Below are the code and all the weights of a small trained network. Each question names an input and a class and asks about switching units off, where a switched-off unit gives its printed mean instead of its output.

import numpy as np


def w(rows, s, z=0):
    codes = np.array(rows[::2]) - 128.0
    scale = np.full(codes.shape[1], s)
    scale[-1] = z or s
    return codes * scale


def f(y):
    return np.maximum(y, 0)


def log_softmax(a):
    a = a - a.max(-1, keepdims=True)
    return a - np.log(np.exp(a).sum(-1, keepdims=True))


def net(x, mask):
    res = np.array(x, float).reshape(1, 5) / 4 @ E
    y = f(res @ A[0][:, :-1].T + A[0][:, -1])
    res = res + np.where(mask, y, B[0][:, -1]) @ B[0][:, :-1]
    return log_softmax(res[-1] @ U[:, :-1].T + U[:, -1])


A, B = {}, {}
E = w([
[200,118,96,155,192,113,246,246],'x0',
[121,127,84,107,111,143,124,143],'x1',
[205,56,175,104,2,43,156,174],'x2',
[100,156,108,136,136,55,74,182],'x3',
[82,162,32,234,37,115,218,68],'x4',
],0.0054)
A[0] = w([
[129,179,36,210,122,104,137,75,168],'N0',
[199,99,159,50,194,151,71,131,200],'N1',
[196,53,160,85,27,78,132,149,152],'N2',
[107,135,135,107,87,147,49,81,211],'N3',
[152,125,123,152,57,63,87,175,172],'N4',
[141,135,105,96,164,88,145,184,250],'N5',
[172,136,109,159,129,122,194,192,80],'N6',
[138,129,96,183,95,145,214,49,220],'N7',
[79,159,132,89,254,159,128,83,120],'N8',
[76,153,136,89,51,146,58,62,162],'N9',
[103,152,188,115,112,77,102,73,135],'N10',
[82,181,102,106,215,142,73,139,197],'N11',
[177,118,165,61,43,100,155,153,58],'N12',
[86,125,75,177,95,101,179,102,107],'N13',
],0.0085,0.0021)
B[0] = w([
[216,61,234,169,55,168,62,157,254],'N0',
[221,86,232,36,73,44,88,174,237],'N1',
[135,105,78,254,179,150,44,125,238],'N2',
[192,210,146,153,148,87,217,172,229],'N3',
[141,34,154,206,161,127,64,132,206],'N4',
[155,140,117,87,114,2,173,193,201],'N5',
[169,235,48,88,126,79,152,164,203],'N6',
[177,79,213,165,36,53,141,169,255],'N7',
[164,113,140,239,117,146,31,117,244],'N8',
[210,231,125,102,210,86,192,240,248],'N9',
[136,175,149,112,226,78,172,180,187],'N10',
[139,37,180,204,133,112,31,147,243],'N11',
[49,113,89,208,190,192,28,102,194],'N12',
[202,94,218,95,61,93,108,165,225],'N13',
],0.0058,0.0061)
U = w([
[179,89,200,111,74,95,85,157,150],'0',
[127,81,123,248,167,178,26,119,81],'1',
[137,123,177,139,125,79,135,164,224],'2',
[136,143,172,146,146,84,145,161,247],'3',
[186,255,115,108,165,68,209,213,144],'4',
[30,144,117,123,122,187,178,153,135],'5',
[59,210,60,65,190,177,195,77,4],'6',
[29,216,55,46,221,182,245,79,4],'7',
],0.0062,0.0037)

Each question gives the input, the list of numbers given to net, and the class t.
The units are the neurons (one row each of A and B). Each row of codes is followed by its name. A weight is (code - 128) times the scale printed after its matrix; where a second scale follows, it is the last column's (A, B and U).
mask holds one flag per neuron, in row order. A switched-off neuron (its flag False) gives its mean, the last column of its row in B, instead of its output. The means were averaged over made-up inputs and are rounded, as every weight is.
A unit's drop is (log p(t) with every unit on - log p(t) with that unit switched off) / (log p(t) with every unit on - log p(t) with every unit switched off).
The circuit of an input: a set's keep is (log p(t) with only the set's units on - log p(t) with every unit switched off) / (log p(t) with every unit on - log p(t) with every unit switched off). Starting from the 12 units with the biggest drops (on a tie, the unit counted first), units are removed one at a time, each time the one whose removal leaves the highest keep (on an exact tie, the one counted first), for as long as the keep stays at least 0.8.
units of the circuit, in order: the units of the circuit, biggest drop first
most important unit: the unit with the biggest drop
k most important neurons: the k neurons with the biggest drops, biggest first
drop of u: that unit's drop, to one decimal
input [-3,6,-6,7,8], class 0: 2 most important neurons : [N0, N13]
input [3,-5,8,-2,3], class 1: units of the circuit, in order : [N2, N12]
input [-6,3,-4,-2,5], class 4: 2 most important neurons : [N9, N3]
input [0,-3,-8,-4,8], class 0: most important unit : N7
input [3,-2,-7,0,-1], class 1: units of the circuit, in order : [N8, N11]
input [-7,5,-3,-3,-2], class 4: units of the circuit, in order : [N9, N3]
input [-8,2,1,1,3], class 4: units of the circuit, in order : [N9, N3]
input [2,-8,0,5,8], class 0: units of the circuit, in order : [N0, N13]
input [-4,-4,4,-3,0], class 1: 3 most important neurons : [N2, N12, N5]
input [8,-4,3,-4,8], class 0: 2 most important neurons : [N7, N0]
input [3,-1,7,5,-5], class 1: 3 most important neurons : [N2, N12, N4]
input [-5,5,8,3,6], class 1: 3 most important neurons : [N2, N12, N4]
input [5,4,-8,-3,1], class 1: drop of N1 : 0.2
input [-3,3,-5,-4,8], class 0: drop of N7 : 0.2
input [-8,0,-6,1,1], class 4: units of the circuit, in order : [N9]
input [-1,-1,6,4,-5], class 1: drop of N9 : 0.1
